Each row is followed by one of two labels, saying whether the row has a hidden trait. Each part has a new trait and two new labels.
(in the rows, 128 means zero)
[140 121 124 124  98 142   1 157 119 155 188 191 167 161 124 156 155 219
 121 161 183]
dip
[134 125 123 127 115 134  81 118 124 124 117 137 130 136 111 132 145 201
 125 114 201]
bibu
[132 164 130 170 117 131 155 166 159 124 199 178 127 139 119 124 146 203
 122 173 196]
dip
[147 119 112 120  78 153 187 143 112 144 103 204 135 176 101 149 160 244
 166 132 201]
dip
[124 130 122 128 134 117 113 131 130 132 134 128 127 144 160 163 135 172
 185 197 124]
bibu
[147 124 121 125 106 144 162 115 119 114 116 138 130 137 102 123 146 152
 116 111 177]
bibu
[138 127 137 124 106 145 131 115 122 117 120 147 130 141 103 121 152 171
 175 155 191]
bibu
[151 132 112 160 103 230 129 147 115 102 105 203 134 179  71 149 161 245
 165 131 201]
dip
[165 161 131 168 108 137 155 118 122 157 116 183 128 137 110 159 148 146
 164 162 196]
dip
[134 124 124 126 114 139  72 164 156 124 121 191 129 155 114 125 145 201
 185 112 134]
dip
[142 123 122 123  97 144 189 116 145 154 115 147 133 166 124 119 159 163
 113 166 200]
dip
[138 122 109 126 101 141 159 117 119 117 119 140 131 141 126 153 151 211
 178 161 201]
bibu
[135 125 123 126 113 135 137 121 124 158 120 185 169 159 140 128 149 203
 184 108 202]
dip
[139 127 124 125 106 139 187 116 123 117 119 142 131 140 101 124 150 201
 179 162 135]
bibu
[136 125 125 125 109 135 148 123 123 123 119 135 166 160 126 158 150 201
 180 166 191]
bibu
[136 125 111 126 109 133 199 116 124 121 119 139 134 136 110 124 155 167
 127 166 195]
bibu
[136 124 110 125 100 142 152 116 155 156 188 188 130 158 105 121 147 214
 109 100 127]
dip
[132 128 124 128 116 129  80 124 125 125 127 139 128 135 121 125 144 166
 122 176 186]
bibu
[138 124 120 127 104 138 146 117 122 119 117 142 131 163 129 122 153 208
 119 106 136]
bibu
[137 123 131 124 107 134 126 118 123 119 120 141 125 139 104 124 147 200
 119 164 121]
bibu
[152 164 122 127 151 205 141 167 159 165 195 133 127 131 124 126 147 132
 182 117 190]
dip
[136 123 123 125 106 138  85 116 124 117 116 139 126 143 107 124 153 154
 115 107 124]
bibu
[126 130 124 129 129 127  65 172 129 173 202 171 164 141 134 164 140 113
 132 186 191]
dip
[137 125 128 126 112 136 166 118 123 121 123 145 118 144 135 159 151 148
 182 162 131]
bibu
[140 124 117 123 104 140 155 115 127 119 117 146 132 138 113 158 151 204
 177 164 190]
bibu
[141 122 127 125 111 139 113 117 120 117 119 150 132 138 134 156 150 203
 118 172 180]
bibu
[153 118 112 118  67 159 172  98 112 103 104 164 135 162  68 112 162 195
 107  68 205]
bibu
[133 127 135 127 127 128  74 127 126 128 197 126 130 128 123 163 143 184
 126 122 190]
dip
[136 125 122 125 108 138  58 141 121 159 118 139 133 137 101 158 149 156
 101 165 195]
dip
[133 127 126 125 117 132  75 122 125 123 124 134 129 135 118 126 145 143
 145 172 195]
bibu
[137 124 124 125 111 134  92 120 122 120 120 182 129 141 137 123 146 198
 123 168 154]
bibu
[141 123 121 122  96 144 179 110 120 115 114 145 131 142  96 117 152 199
 173 113 196]
bibu
[127 128 125 129 134 131  70 130 131 170 202 170 164 124 133 138 144 179
 193 194 185]
dip
[133 126 119 133 146 133  84 167 157 123 125 184 168 156 118 160 146 149
 117 172 125]
dip
[124 130 128 128 134 126  97 133 129 135 130 163 167 125 138 167 143 184
 191 199 120]
bibu
[146 122 121 122  85 152 125 107 149 115 110 153 135 169  89 117 154 231
 175  89 144]
dip
[141 122 113 121 101 216 178 158 144 123 184 152 170 165 124 121 154 175
 175 154 137]
dip
[137 125 129 125 110 138 141 114 123 120 116 140 131 142 107 157 148 209
 178 161 192]
bibu
[136 125 132 124 112 132 212 123 122 123 119 139 140 159 111 160 148 196
 122 110 137]
bibu
[128 127 134 126 122 130  94 122 125 125 126 128 129 130 124 131 145 134
 126 141 189]
bibu
[131 126 124 126 122 131 103 124 123 126 123 133 127 141 121 127 140 140
 125 175 132]
bibu
[130 126 130 128 120 129  50 125 125 126 129 130 128 135 125 125 143 183
 214 184 143]
bibu
[131 125 132 124 117 137 179 166 157 162 192 141 166 157 114 160 145 195
 181 175 135]
dip
[133 124 135 146 141 134 180 122 158 169 191 157 166 157 139 155 148 200
 200 115 203]
dip
[135 126 119 125 103 134  78 123 123 161 189 135 168 155 113 156 145 198
 180 170 127]
dip
[131 126 118 127 116 135 134 122 127 126 123 131 130 134 114 162 143 140
 188 178 186]
bibu
[154 119 102 118  73 157  95  97 113 102 101 160 136 178  72 149 160 244
 105  73 145]
bibu
[136 164 127 164 139 217 221 121 155 121 117 182 167 137 137 128 152 203
 123 169 195]
dip
[133 126 131 128 119 137  95 123 125 125 126 132 130 137 118 163 150 193
 123 114 197]
bibu
[144 121 123 122  90 148 170 108 151 112 112 188 132 162  90 117 157 219
 113 155 142]
dip
[134 125 128 126 113 136  81 120 126 122 119 137 169 138 114 157 145 200
 123 114 129]
bibu
[149 117 112 121  82 150 199 101 114 108 106 157 135 152  91 145 156 181
 174  60 134]
bibu

New part:
[155 101 114  94 205 122 163 166 107 133 130 216 126 132 123 230  98 129
 126 139 120  91 131 173 195 131 102 152 131 142 140 119  93 155 110 175
 127 220 122 128  26 126 123 123 123 126 131 143 137 126 106 187]
fipus
[112 152 124 119 136 127  93 112 143 113 125  64 128 124 112  59 128  30
 121 113 137 163 129 102  87 108 131 127 143 116 130 125 149 104 130 133
 141  55 135 114 136 144 132 125 124 126 184 121 123 127 119 110]
zed
[184 126  82  93 213 166 123 160  90 149 100 200 109 127  84  94 115 154
 124 120 125 109 135 142 110 109  82 102 137 118 188  81  96 122 118 119
 125 144 144 120 115 149 100  92 136  98 144 116 140 130 187 174]
fipus
[176 131 113  61 196 167 119 150  97  68  98 176 101 126 106  86 126 103
 112 117 130 121 134 127 108  62  88 139 136 114 187  89 105 113 131 109
 129 118 149 117 122 147 106  83 144 128 132 112 140 130 185 164]
fipus
[ 87 140 136 105   1  79 127 137 167 203 154  82 145 132 139 162 119 115
 138 131 135 125 114 142 133 163 132 170 130 146  66 147 155 134 108 140
 153 143 100 149 179 108 172 170 111 159 169 142 105 120  24 105]
fipus
[132 154 139 130   1 107 104 102 128 170 143  68 124 126 117 121 149  56
 131 123 139 160 127 123 107 122 151 147 143 130  75 138 154 113 117 131
 131  91 116 113 203 128 159 150 108 141 192 137 114 129 112 111]
zed
[173 105 123 112 128 119 161 163 105 134 128 198 132 133 130 200  92 227
 133 141 128  78 131 163 169 128 108 149 110 138 156 118 131 158 125 164
 114 213 130 147  34 113 108 122 114 125  64 131 133 127 108 153]
fipus
[169 133 111 116 161 155 128 134 100  77 100 139  96 127 112  53 121  70
 113 122 128 113 131 114 109  68 128  95 127 121 179 123 132 116 142 101
 144  78 142 151 130 148 126  87 123  98 117 109 125 119 171 125]
zed
[ 88 148 138 159  31  88 115 104 159 179 142  72 121 130 137 109 128  91
 133 127 134 131 114 128 122 146 170 155 130 139 104 143 171 118 123 136
 157  84 109 129 122 124 169 159  82 152 188 134 105 119  75  94]
fipus
[130 155 132 132 118 140  92 109 121 114 133  64  99 124 115  58 158  33
 121 116 137 167 123 103  79 121 149 110 142 118 101 129 158  98 132 101
 146  41 129 114 213 143 166 130 120 131 204 112 115 128 134 107]
zed
[ 97 133 139 156  52 123 137 120 152 195 146 108 128 132  99 121 112 145
 135 137 130 121 117 139 151 161 164 172 125 149  78 139 148 139 103 167
 147 146  98 152 164  95 166 160  77 125 154 145 112 120  45 109]
fipus
[100 140 122 122 122 122 124 133 150 150 125 102 112 127 115  89 122  68
 125 126 129 144 122 121 112 116 145 135 139 127  86 132 147 112 124 121
 149  83 122 131 145 132 154 129 111 134 174 126 111 123 109 123]
zed
[154 130 126 130 172 155 130 134 105 122 101 139 106 128 124 125 123 108
 116 124 124 118 128 130 110  79 127  96 124 119 173 103 134 119 145  94
 136 133 144 150 145 146 110 130 133 126 112 111 131 123 175 126]
zed
[174 133 102  99 197 131 127 134  96 123 120 198 136 132 121 129  95 130
 126 134 119  87 130 157 158 101 103 129 119 135 162 114 105 144 121 147
 136 195 128 150  82 122 112 129 111 120  72 130 131 125 131 158]
zed
[135  99 125 124 216 114 163 152 109 154 135 220 164 128 141 238 105 117
 140 144 119 122 132 166 181 145 105 126 110 128 130 127  99 162 115 171
 127 231 121 135  17 106 102 138 118 128  66 129 140 131 102 152]
fipus
[173 127  95 116 205 184 117 145  94 140  79 171  94 127 102  45 120 116
 109 120 130 111 134 116 105  50 102  86 127 114 190  84 129 109 120  94
 140  83 147 145 142 153 112  89 128 102 105 106 133 122 196 143]
fipus
[151 109 123 114 183 104 164 148 129 180 145 218 162 131 123 240 108 135
 127 137 129 108 130 179 176 154 102 159 123 140 130 125  86 160 120 183
 100 247 119 131 163 100 112 143 127 133  74 144 136 139  91 175]
zed
[137 144 108 103  96 143 121 125 124  95 105 153  94 128 100  53 132 120
 112 117 129 132 127 136 120  84 128 113 131 131 147 116 144 104 133 103
 141  49 136 141 205 147 142 119 111 115 160 112 126 121 122 125]
zed
[126 145 121 133  71 131 127 133 132 112 111  92 100 127 114 121 131  63
 119 120 131 136 123 131  91  93 144 115 136 124 129 117 156 104 138 100
 155  47 128 147 220 148 157 122 102 127 170 113 117 120 130 135]
zed
[174 114  96  91 202 122 147 136 127 145 108 184 116 130 114 121 105 177
 119 126 121 103 130 144 172  73 107 118 121 130 175  98 114 137 127 137
 143 182 131 151 151 128 117 129 112 112  79 120 128 120 146 149]
zed
[134 142 118 130  94 142 107 125 120 129 103 111  91 127 111  39 132 119
 113 121 129 132 125 105  91  80 127 104 134 123 151 108 155 105 141 133
 155 140 134 159 204 151 136 110 103 131 157 104 120 126 119 133]
zed
[176 108 103  67 230 139 152 161  94 117 119 160 145 129 117 165 111 202
 127 131 120  95 136 164 159 110  81 126 123 129 169 105  82 138 118 135
 108 231 137 118  47 117  93 110 148 111  63 127 124 134 137 133]
fipus
[138 152 111 103  27 120  96 117 143 151 121  98 110 129  93  71 138 123
 124 115 136 142 124 129  94  97 119 137 136 125 108 115 150 101 113 125
 146  79 121 135 201 133 162 135  88 131 139 127 106 119 126 124]
zed
[100 144 124 142  13 107 111 116 126 158 133  81 135 129 122 134 130  85
 128 125 133 119 119 127 102 126 165 146 133 135  91 130 124 119 120 138
 138 148 113 156 210 128 180 145  83 144 174 127 108 119  88 102]
zed
[176 105 103 107 120 134 158 162  97 144 119 214 138 131 114 170 101 217
 126 135 118 123 134 164 165 110  82 134 121 133 169 102  86 150 118 140
 115 255 124 133  13 120 100 112 130 115 136 131 143 132 110 175]
fipus
[134 149 134 156   4  88 111 141 163 177 140  65 127 129 125 110 129  77
 132 128 135 123 126 130 128 142 173 156 137 137  71 141 125 117 115 140
 154  86 108 152 223 123 176 157  67 149 193 134 123 118  61 103]
fipus
[177 118 105  64 205 168 122 155 114  84 105 141 123 125  99 110 127 139
 115 122 122 118 138 130 126  86  82  97 130 113 189  97  96 123 123 117
 118 146 146 113  89 139 138  97 156  99 121 117 146 125 122 175]
fipus
[146 134 123 132 126 105 161 148 129 133 125 175 158 133 145 204 100 220
 139 127 120  94 127 159 185 122 125 154 113 144 122 132 106 158 118 163
 116 213 117 143  55 103 126 139 116 138  70 140 131 127  88 143]
fipus
[119 129 133 150 153  84 127 137 134 184 144 152 162 129 139 203 125 127
 141 128 124 101 127 159 177 147 134 174 118 150 126 127 127 151 108 176
 128 198 106 148  83 127 138 155  99 146 108 144 119 127  58 133]
fipus
